Look-ups in named tables: a row name and a column name give one cell, copied from the table.

tum:
	mopo	mutur	mes	gofu	gaz	bisames	sose	zav
tef	101	142	167	234	140	150	145	109
guzi	184	180	17	133	139	180	104	129
fela	133	170	127	223	140	143	182	176

zav of tef = 109
mopo of fela = 133
gofu of fela = 223
gaz of tef = 140
zav of guzi = 129
sose of tef = 145
mes of guzi = 17
bisames of fela = 143
gofu of tef = 234
bisames of tef = 150
sose of fela = 182
gofu of guzi = 133
gaz of fela = 140
gaz of guzi = 139
mutur of fela = 170
sose of guzi = 104
mes of tef = 167
mopo of tef = 101

gudal
|  | fuzago | bon | ren | fasa | rivelan | delo | tos | gokib | zak | salaz |
|---|---|---|---|---|---|---|---|---|---|---|
| bibut | 123 | 119 | 149 | 163 | 122 | 142 | 160 | 159 | 142 | 167 |
| sodoko | 150 | 149 | 109 | 105 | 130 | 106 | 112 | 126 | 104 | 94 |
| rava | 118 | 110 | 146 | 168 | 112 | 139 | 167 | 166 | 141 | 171 |
| viz | 52 | 106 | 165 | 138 | 144 | 162 | 125 | 89 | 148 | 156 |
| kenerit | 37 | 53 | 139 | 199 | 36 | 95 | 199 | 210 | 84 | 190 |
| zok | 73 | 176 | 187 | 148 | 173 | 134 | 98 | 127 | 95 | 162 |
| giz | 82 | 188 | 126 | 86 | 169 | 124 | 177 | 105 | 87 | 19 |

rivelan of viz is 144
fasa of zok is 148
ren of rava is 146
tos of viz is 125
fuzago of zok is 73
rivelan of kenerit is 36
gokib of kenerit is 210
rivelan of giz is 169

sena:
	vepevek	ferip	kob	fovu	tus	nok	nefim	sazik	kigik	museven
vom	217	152	116	112	122	177	166	21	117	127
fenun	199	73	101	155	94	124	180	156	102	136
fakabub	141	186	141	110	164	145	150	106	139	117
zok	114	98	111	125	131	120	134	49	169	227
gud	133	145	124	117	144	149	172	36	135	72
ruvo	196	125	141	145	159	126	150	134	154	100
lakagak	80	88	132	106	51	94	116	115	110	131
pegiput	105	164	166	149	123	135	196	213	145	136
ger	84	134	147	159	98	122	60	83	131	66
ronono	141	213	144	140	100	72	107	10	146	112
duded	176	207	140	105	144	94	91	202	162	137

nefim of ruvo = 150
vepevek of ronono = 141
vepevek of ruvo = 196
vepevek of vom = 217
ferip of zok = 98
nok of zok = 120
ferip of vom = 152
museven of zok = 227
nefim of gud = 172
tus of vom = 122
museven of vom = 127
fovu of zok = 125
tus of duded = 144
museven of fakabub = 117
museven of gud = 72
kigik of pegiput = 145
museven of pegiput = 136
Row with the largest kigik: zok

virita
|  | bodami | rofo | rezero | muna | bar | ket | nunu | saf | kip |
|---|---|---|---|---|---|---|---|---|---|
| dufoz | 47259 | 44313 | 43597 | 55890 | 46081 | 56525 | 42907 | 58002 | 59725 |
| bub | 36292 | 37437 | 44208 | 50836 | 37762 | 57453 | 35760 | 38104 | 48305 |
| rap | 36393 | 38207 | 51998 | 17130 | 39343 | 37010 | 55192 | 36108 | 35618 |
| pagi | 64900 | 59859 | 30527 | 67568 | 58700 | 40049 | 44625 | 61145 | 57017 |
| moribos | 35716 | 52311 | 77020 | 50998 | 51599 | 40304 | 60927 | 40421 | 25114 |
| tomo | 40947 | 40401 | 28989 | 40358 | 41921 | 28622 | 44487 | 69767 | 38684 |
| duv | 35786 | 30685 | 30197 | 20688 | 31448 | 47289 | 41439 | 45493 | 41730 |

dufoz, kip: 59725
bub, saf: 38104
bub, rezero: 44208
moribos, kip: 25114
tomo, muna: 40358
pagi, rofo: 59859
moribos, muna: 50998
rap, nunu: 55192
rap, saf: 36108

Table dafenes
cols = sab, som, lami, gafub
rele: [55.227, 67.851, 74.637, 68.971]
mab: [67.412, 52.383, 61.502, 54.170]
dun: [59.787, 55.918, 50.709, 50.059]
gomi: [44.108, 60.606, 81.258, 75.050]
vitevuk: [41.915, 22.416, 40.920, 75.793]
nefiz: [72.973, 87.392, 64.678, 45.014]
vize: [36.191, 49.105, 47.926, 76.681]
faz: [58.979, 56.140, 90.792, 63.872]
tomen: [57.670, 68.541, 68.854, 57.876]

rele, gafub: 68.971
faz, sab: 58.979
rele, lami: 74.637
vitevuk, gafub: 75.793
gomi, gafub: 75.050
faz, som: 56.140
Which row has the largest lami? faz

Table vos
,luso,geter,suzo
bos,0.1,0.1,0.0
gis,-0.3,-0.1,0.3
beg,0.1,0.1,0.0
dola,0.3,0.1,-0.6
dugo,-0.1,0.0,0.5
torez,-0.4,-0.5,-0.1
livit,0.0,0.0,0.6
visipog,-0.1,0.2,0.1
zolafi,-0.1,-0.1,0.2

What is the geter of dugo in vos?
0.0
What is the suzo of visipog in vos?
0.1
What is the luso of livit in vos?
0.0
What is the geter of zolafi in vos?
-0.1
What is the luso of dola in vos?
0.3
What is the luso of dugo in vos?
-0.1
What is the geter of beg in vos?
0.1
What is the suzo of gis in vos?
0.3
Row with the largest suzo: livit

Table gos
|  | zegol | kek | golu | vufet | vozop |
|---|---|---|---|---|---|
| gaba | 4.7 | -4.8 | 27.0 | -9.9 | 17.6 |
| dez | -4.3 | 10.4 | -70.8 | -8.9 | -6.5 |
| denad | -3.8 | 4.7 | -23.5 | -3.3 | -12.0 |
| fuz | -6.6 | 33.0 | -38.5 | -80.2 | 4.7 |
| tuma | 23.6 | 73.2 | -16.8 | -34.4 | 4.7 |
| dup | -31.4 | 4.7 | -20.4 | -22.4 | -5.0 |
| dar | 4.7 | 6.4 | -1.4 | 16.5 | 35.6 |

fuz, zegol: -6.6
dup, golu: -20.4
denad, zegol: -3.8
dup, kek: 4.7
dup, vufet: -22.4
tuma, kek: 73.2
dar, golu: -1.4
dez, kek: 10.4
gaba, golu: 27.0
tuma, vozop: 4.7
denad, kek: 4.7
gaba, vufet: -9.9
gaba, kek: -4.8
fuz, vufet: -80.2

famer =
	zepud	tifevat	miti	risir	rudari	sev	vetulin	vofa	fenaseb	redupif
kesa	37112	25927	38376	16878	17865	31375	18809	27549	31112	29742
divuzam	16619	5939	31240	42644	42720	52097	12536	19153	19259	18546
sig	46064	51479	30026	26470	32501	38738	20700	18040	25521	22141
tilipuf	16568	21449	23307	32473	22658	15314	34260	32452	25485	29908
rav	8765	44823	75253	56440	50238	61376	28381	28751	6401	30232
dupen	32436	31389	17254	22808	25155	25703	33392	19358	28754	38169
zafigaz	23503	23556	23945	34018	45155	36729	29884	26958	29071	19850
tozava	23040	22129	31356	25663	17655	23034	26969	31021	27612	33220
pafuli	33661	27461	34281	31107	29004	31876	17379	31325	24900	18927
gog	23730	20071	28988	32681	37469	33973	31070	27325	30249	23542
bemolet	27245	24443	26636	22280	21410	26109	30670	24496	27979	36651
kag	10917	43969	66531	50415	48112	54007	32003	25801	9927	34047
zifati	27469	32785	24102	27949	28301	27410	24669	25633	25209	26355

rav, fenaseb => 6401
zifati, tifevat => 32785
zafigaz, rudari => 45155
rav, risir => 56440
rav, vofa => 28751
divuzam, miti => 31240
kag, zepud => 10917
divuzam, fenaseb => 19259
zafigaz, sev => 36729
tozava, vetulin => 26969
zifati, fenaseb => 25209
divuzam, rudari => 42720
tozava, sev => 23034
sig, vetulin => 20700
kesa, fenaseb => 31112
tozava, rudari => 17655
sig, redupif => 22141
Row with the largest miti: rav

